Below is a small trained network, with its code and all its weights. Each question gives an input and a class and asks what happens when units are switched off, that is, made to give their printed mean instead of their output.

import numpy as np


def w(rows, s, z=0):
    codes = np.array(rows[::2]) - 128.0
    scale = np.full(codes.shape[1], s)
    scale[-1] = z or s
    return codes * scale


def norm(h):
    return h / np.sqrt((h * h).mean(-1, keepdims=True) + 1e-5)


def f(y):
    return np.maximum(y, 0)


def log_softmax(a):
    a = a - a.max(-1, keepdims=True)
    return a - np.log(np.exp(a).sum(-1, keepdims=True))


def net(x, mask):
    res = np.array(x, float).reshape(1, 3) / 4 @ E
    u = 0
    for l in range(2):
        y = f(norm(res) @ A[l][:, :-1].T + A[l][:, -1])
        res = res + np.where(mask[u : u + 3], y, B[l][:, -1]) @ B[l][:, :-1]
        u += 3
    return log_softmax(norm(res)[-1] @ U[:, :-1].T + U[:, -1])


A, B = {}, {}
E = w([
[220,166,160,125,128,40,188,200,140,44],'x0',
[110,167,120,82,189,196,184,104,115,68],'x1',
[59,154,73,87,159,171,173,251,216,176],'x2',
],0.0016)
A[0] = w([
[15,121,41,56,60,110,101,41,159,144,117],'L0N1',
[161,44,228,143,97,113,192,57,73,161,179],'L0N2',
[116,216,151,9,209,254,183,60,102,35,1],'L0N3',
],0.0022,0.0019)
B[0] = w([
[197,203,190,93,180,51,121,240,47,57,227],'L0N1',
[3,114,140,116,146,165,247,209,152,149,251],'L0N2',
[33,14,66,194,39,51,9,42,159,76,238],'L0N3',
],0.0031,0.0022)
A[1] = w([
[204,91,179,177,89,154,153,3,3,138,152],'L1N1',
[161,37,139,166,37,80,59,173,141,215,5],'L1N2',
[105,125,149,101,151,217,40,73,82,222,107],'L1N3',
],0.0034,0.0012)
B[1] = w([
[127,156,66,94,156,175,103,193,183,199,253],'L1N1',
[76,99,85,101,143,173,110,42,114,49,230],'L1N2',
[253,146,179,144,87,27,196,147,160,58,223],'L1N3',
],0.0052,0.0025)
U = w([
[92,58,54,100,109,138,84,70,153,51,142],'0',
[226,154,207,117,98,42,173,172,139,83,148],'1',
[107,146,63,93,184,213,142,203,178,254,145],'2',
[63,90,183,147,132,129,144,126,56,110,159],'3',
[151,162,221,217,133,170,86,57,54,240,27],'4',
[170,153,235,189,144,198,78,48,49,232,17],'5',
[170,177,225,202,113,195,93,29,48,244,3],'6',
],0.0076,0.005)

Each question gives the input, the list of numbers given to net, and the class t.
The units are the neurons (one row each of A and B). Each row of codes is followed by its name. A weight is (code - 128) times the scale printed after its matrix; where a second scale follows, it is the last column's (A, B and U).
mask holds one flag per neuron, layer by layer. A switched-off neuron (its flag False) gives its mean, the last column of its row in B, instead of its output. The means were averaged over made-up inputs and are rounded, as every weight is.
A unit's drop is (log p(t) with every unit on - log p(t) with that unit switched off) / (log p(t) with every unit on - log p(t) with every unit switched off).
The circuit of an input: a set's keep is (log p(t) with only the set's units on - log p(t) with every unit switched off) / (log p(t) with every unit on - log p(t) with every unit switched off). Starting from all 6 units, units are removed one at a time, each time the one whose removal leaves the highest keep (on an exact tie, the one counted first), for as long as the keep stays at least 0.8.
circuit, biggest first: the units of the circuit, biggest drop first
most important unit: the unit with the biggest drop
k most important neurons: the k neurons with the biggest drops, biggest first
k most important neurons of layer l: the k neurons of layer l with the biggest drops, biggest first
drop when u is switched off: that unit's drop, to one decimal
input [-2,6,-8], class 2: circuit, biggest first : [L1N1]
input [3,-7,-3], class 0: 2 most important neurons : [L1N2, L0N1]
input [1,0,-3], class 3: 3 most important neurons : [L0N2, L1N1, L1N3]
input [-8,7,-2], class 1: 3 most important neurons : [L1N3, L1N2, L0N1]
input [6,7,-8], class 2: circuit, biggest first : [L1N1, L1N3]
input [-4,-3,2], class 1: 2 most important neurons : [L0N3, L0N2]
input [8,-8,6], class 0: 2 most important neurons : [L1N2, L0N1]
input [-8,-6,-1], class 1: 2 most important neurons : [L1N3, L0N3]
input [1,1,-3], class 3: 2 most important neurons of layer 0 : [L0N2, L0N1]
input [1,-8,8], class 0: 3 most important neurons : [L1N2, L0N2, L1N1]
input [0,-2,-2], class 3: 4 most important neurons : [L0N2, L1N1, L1N3, L0N3]
input [3,-2,0], class 3: 2 most important neurons of layer 0 : [L0N1, L0N3]
input [-4,-6,3], class 0: 2 most important neurons : [L1N2, L0N2]
input [3,-4,-8], class 2: 2 most important neurons : [L1N1, L0N3]
input [1,-6,0], class 0: most important neuron of layer 1 : [L1N2]
input [2,-4,-4], class 0: 3 most important neurons : [L1N2, L0N1, L0N2]
input [-1,1,-1], class 3: 2 most important neurons of layer 1 : [L1N1, L1N2]
input [-4,-6,-7], class 2: 2 most important neurons : [L1N1, L0N3]
input [6,-8,0], class 0: 3 most important neurons : [L1N2, L0N1, L1N3]
input [1,-1,-4], class 2: 4 most important neurons : [L1N3, L0N1, L0N3, L1N2]
input [0,6,3], class 0: most important unit : L0N3
input [1,0,-7], class 2: drop when L0N2 is switched off : 0.0
input [-6,-4,-8], class 2: drop when L0N3 is switched off : 0.3
input [-7,-1,-2], class 1: drop when L1N3 is switched off : 0.6
input [-5,1,-4], class 1: drop when L1N3 is switched off : 0.9
